Below are the code and all the weights of a small trained network. Each question names an input and a class and asks about switching units off, where a switched-off unit gives its printed mean instead of its output.

import numpy as np


def w(rows, s, z=0):
    codes = np.array(rows[::2]) - 128.0
    scale = np.full(codes.shape[1], s)
    scale[-1] = z or s
    return codes * scale


def f(y):
    return y / 2 * (1 + np.tanh(0.7978845608 * (y + 0.044715 * y**3)))


def log_softmax(a):
    a = a - a.max(-1, keepdims=True)
    return a - np.log(np.exp(a).sum(-1, keepdims=True))


def net(x, mask):
    res = np.array(x, float).reshape(1, 2) / 4 @ E
    y = f(res @ A[0][:, :-1].T + A[0][:, -1])
    res = res + np.where(mask, y, B[0][:, -1]) @ B[0][:, :-1]
    return log_softmax(res[-1] @ U[:, :-1].T + U[:, -1])


A, B = {}, {}
E = w([
[183,97,135,106,103,144,48,213,157,138,31,211],'x0',
[126,160,151,118,236,117,128,153,247,123,122,161],'x1',
],0.012)
A[0] = w([
[229,41,146,70,55,173,34,186,125,209,13,211,86],'neuron 0',
[164,59,82,168,35,194,146,91,26,160,120,133,89],'neuron 1',
[64,200,111,155,141,145,197,52,136,117,201,102,98],'neuron 2',
[80,208,125,118,222,48,144,112,218,67,126,217,76],'neuron 3',
[141,184,198,117,254,123,127,141,230,161,175,183,112],'neuron 4',
[132,176,88,171,185,72,238,22,67,144,215,94,120],'neuron 5',
[44,113,163,166,75,78,214,151,145,101,197,22,93],'neuron 6',
[80,107,73,135,55,80,87,119,1,151,113,148,96],'neuron 7',
[143,95,100,161,112,118,125,110,66,131,115,113,251],'neuron 8',
],0.0061,0.016)
B[0] = w([
[103,169,47,197,204,67,76,196,200,87,225,213,208],'neuron 0',
[235,76,64,154,84,117,227,91,88,187,90,115,173],'neuron 1',
[93,144,35,154,149,95,94,139,200,127,179,193,181],'neuron 2',
[249,57,62,155,74,181,198,72,88,188,92,154,167],'neuron 3',
[187,112,166,129,77,208,199,107,54,164,80,143,192],'neuron 4',
[129,166,102,144,159,122,71,141,179,94,168,178,213],'neuron 5',
[163,124,19,140,196,119,114,181,163,154,186,196,172],'neuron 6',
[194,20,47,199,67,179,205,97,88,188,106,136,167],'neuron 7',
[81,200,223,53,141,177,160,104,138,56,85,79,248],'neuron 8',
],0.011,0.016)
U = w([
[117,130,78,149,164,101,72,149,177,105,160,155,67],'0',
[155,97,116,143,78,136,212,113,86,158,116,129,63],'1',
[81,155,249,102,138,136,117,121,138,61,115,104,254],'2',
[104,96,138,128,121,91,103,118,109,168,136,117,96],'3',
],0.018,0.0093)

Each question gives the input, the list of numbers given to net, and the class t.
The units are the neurons (one row each of A and B). Each row of codes is followed by its name. A weight is (code - 128) times the scale printed after its matrix; where a second scale follows, it is the last column's (A, B and U).
mask holds one flag per neuron, in row order. A switched-off neuron (its flag False) gives its mean, the last column of its row in B, instead of its output. The means were averaged over made-up inputs and are rounded, as every weight is.
A unit's drop is (log p(t) with every unit on - log p(t) with that unit switched off) / (log p(t) with every unit on - log p(t) with every unit switched off).
unit that matters most: the unit with the biggest drop
k most important neurons: the k neurons with the biggest drops, biggest first
drop when u is switched off: that unit's drop, to one decimal
input [-7,-7], class 0: unit that matters most -> neuron 5
input [5,6], class 1: 4 most important neurons -> (neuron 4; neuron 3; neuron 5; neuron 2)
input [7,-7], class 0: 2 most important neurons -> (neuron 0; neuron 4)
input [7,8], class 1: 4 most important neurons -> (neuron 4; neuron 3; neuron 5; neuron 2)
input [4,5], class 1: 4 most important neurons -> (neuron 4; neuron 5; neuron 3; neuron 2)
input [6,8], class 1: 2 most important neurons -> (neuron 4; neuron 3)
input [-5,-5], class 0: 4 most important neurons -> (neuron 5; neuron 4; neuron 6; neuron 2)
input [5,-5], class 0: 3 most important neurons -> (neuron 0; neuron 4; neuron 3)
input [3,0], class 2: drop when neuron 5 is switched off -> 0.1
input [2,3], class 2: drop when neuron 1 is switched off -> 0.2
input [3,2], class 2: drop when neuron 6 is switched off -> 0.2
